Here is a tiny trained network, its code and every weight. The questions are about switching its units off for an input and a class, where a switched-off unit gives its printed mean instead of its output.

import numpy as np


def w(rows, s, z=0):
    codes = np.array(rows[::2]) - 128.0
    scale = np.full(codes.shape[1], s)
    scale[-1] = z or s
    return codes * scale


def norm(h):
    return h / np.sqrt((h * h).mean(-1, keepdims=True) + 1e-5)


def f(y):
    return y / 2 * (1 + np.tanh(0.7978845608 * (y + 0.044715 * y**3)))


def log_softmax(a):
    a = a - a.max(-1, keepdims=True)
    return a - np.log(np.exp(a).sum(-1, keepdims=True))


def net(x, mask):
    res = np.array(x, float).reshape(1, 5) / 4 @ E
    u = 0
    for l in range(2):
        y = f(norm(res) @ A[l][:, :-1].T + A[l][:, -1])
        res = res + np.where(mask[u : u + 9], y, B[l][:, -1]) @ B[l][:, :-1]
        u += 9
    return log_softmax(norm(res)[-1] @ U[:, :-1].T + U[:, -1])


A, B = {}, {}
E = w([
[87,2,130,121,138,131,132,111],'x0',
[129,128,129,128,128,128,126,127],'x1',
[129,128,128,129,128,128,127,128],'x2',
[123,129,122,17,139,123,142,120],'x3',
[81,129,197,124,33,130,121,122],'x4',
],0.008)
A[0] = w([
[103,69,106,134,150,135,140,108,87],'0.n1',
[134,198,106,154,110,142,119,137,117],'0.n2',
[123,135,120,5,121,119,127,138,224],'0.n3',
[111,104,183,117,48,135,129,125,27],'0.n4',
[139,183,130,51,128,129,142,129,62],'0.n5',
[117,131,143,85,82,133,137,138,3],'0.n6',
[99,185,171,120,48,134,127,119,75],'0.n7',
[126,91,138,126,106,114,135,119,56],'0.n8',
[144,202,116,129,149,126,138,136,169],'0.n9',
],0.015,0.0037)
B[0] = w([
[178,127,143,118,159,114,120,164,198],'0.n1',
[120,58,131,91,184,105,192,87,196],'0.n2',
[133,160,129,71,146,230,162,62,247],'0.n3',
[38,116,68,171,107,93,116,107,210],'0.n4',
[133,152,70,135,48,92,9,182,194],'0.n5',
[113,91,243,136,182,40,53,79,160],'0.n6',
[233,173,142,89,141,114,153,162,220],'0.n7',
[85,151,120,158,134,164,158,166,152],'0.n8',
[48,130,140,195,132,120,122,89,205],'0.n9',
],0.015,0.011)
A[1] = w([
[108,52,100,3,140,140,113,128,115],'1.n1',
[142,88,104,160,121,99,63,232,151],'1.n2',
[59,97,190,43,89,182,170,77,29],'1.n3',
[114,151,57,132,102,185,64,122,31],'1.n4',
[187,168,140,86,92,156,52,163,103],'1.n5',
[105,96,135,146,70,59,129,190,87],'1.n6',
[232,115,161,142,155,220,125,194,78],'1.n7',
[240,157,184,56,148,142,189,118,96],'1.n8',
[219,122,165,128,136,75,196,224,5],'1.n9',
],0.014,0.0024)
B[1] = w([
[83,121,157,152,109,108,228,97,200],'1.n1',
[91,109,160,155,64,72,48,173,209],'1.n2',
[162,109,87,237,206,58,134,127,212],'1.n3',
[152,208,77,157,140,217,118,170,183],'1.n4',
[101,47,185,110,125,11,110,150,191],'1.n5',
[117,92,151,129,106,233,187,173,171],'1.n6',
[168,47,63,44,220,140,76,162,208],'1.n7',
[89,94,165,38,42,170,128,175,254],'1.n8',
[239,224,114,254,131,131,149,61,222],'1.n9',
],0.018,0.0093)
U = w([
[61,99,131,203,217,68,180,59,254],'0',
[96,234,41,131,154,202,59,122,126],'1',
[235,196,172,171,67,141,207,103,90],'2',
[114,146,205,25,67,44,57,130,148],'3',
[242,83,97,162,165,97,16,185,4],'4',
[142,52,102,4,173,202,193,155,73],'5',
[41,80,154,177,52,184,125,226,71],'6',
],0.013,0.0013)

Each question gives the input, the list of numbers given to net, and the class t.
The units are the neurons (one row each of A and B). Each row of codes is followed by its name. A weight is (code - 128) times the scale printed after its matrix; where a second scale follows, it is the last column's (A, B and U).
mask holds one flag per neuron, layer by layer. A switched-off neuron (its flag False) gives its mean, the last column of its row in B, instead of its output. The means were averaged over made-up inputs and are rounded, as every weight is.
A unit's drop is (log p(t) with every unit on - log p(t) with that unit switched off) / (log p(t) with every unit on - log p(t) with every unit switched off).
The circuit of an input: a set's keep is (log p(t) with only the set's units on - log p(t) with every unit switched off) / (log p(t) with every unit on - log p(t) with every unit switched off). Starting from the 12 units with the biggest drops (on a tie, the unit counted first), units are removed one at a time, each time the one whose removal leaves the highest keep (on an exact tie, the one counted first), for as long as the keep stays at least 0.8.
units of the circuit, in order: the units of the circuit, biggest drop first
unit that matters most: the unit with the biggest drop
k most important neurons: the k neurons with the biggest drops, biggest first
k most important neurons of layer l: the k neurons of layer l with the biggest drops, biggest first
drop when u is switched off: that unit's drop, to one decimal
input [-4,-1,-2,6,-7], class 1: unit that matters most : 0.n5
input [-3,-8,8,4,-1], class 1: units of the circuit, in order : (0.n5; 0.n3)
input [2,8,4,5,5], class 0: 2 most important neurons : (0.n4; 0.n3)
input [0,-7,0,1,6], class 3: 3 most important neurons : (0.n7; 0.n9; 1.n9)
input [-1,-2,-2,-7,-4], class 0: 3 most important neurons : (0.n7; 1.n8; 0.n5)
input [0,-7,-8,1,7], class 3: 3 most important neurons : (0.n7; 1.n9; 0.n9)
input [-2,7,-5,0,1], class 2: 2 most important neurons : (0.n7; 0.n2)
input [2,5,1,-7,1], class 6: units of the circuit, in order : (0.n3; 1.n6)
input [-2,4,-2,1,0], class 1: 2 most important neurons : (0.n5; 0.n9)
input [4,-2,5,1,8], class 0: 3 most important neurons : (0.n5; 0.n4; 1.n8)
input [0,0,-3,5,0], class 1: 2 most important neurons of layer 1 : (1.n4; 1.n3)
input [-2,-1,3,-1,5], class 2: 4 most important neurons : (0.n7; 1.n9; 0.n3; 0.n4)
input [-1,2,-3,8,-8], class 1: 3 most important neurons : (1.n4; 0.n7; 0.n5)
input [2,-7,6,-1,1], class 6: unit that matters most : 0.n3
input [1,4,1,4,1], class 0: 2 most important neurons of layer 0 : (0.n3; 0.n7)
input [5,3,2,1,-1], class 5: 2 most important neurons : (0.n5; 1.n7)
input [7,-7,-6,1,4], class 0: 2 most important neurons : (0.n5; 1.n8)
input [-2,0,-2,4,-2], class 1: 2 most important neurons : (0.n5; 0.n3)
input [0,4,4,6,-3], class 1: drop when 1.n4 is switched off : 0.8
input [-2,2,6,-5,-3], class 0: drop when 1.n3 is switched off : 0.0
input [-1,8,-4,1,1], class 3: most important neuron of layer 0 : (0.n7)
input [-2,-2,0,-4,5], class 2: drop when 0.n7 is switched off : 3.0
input [-3,-1,4,-7,5], class 2: drop when 1.n9 is switched off : 0.9
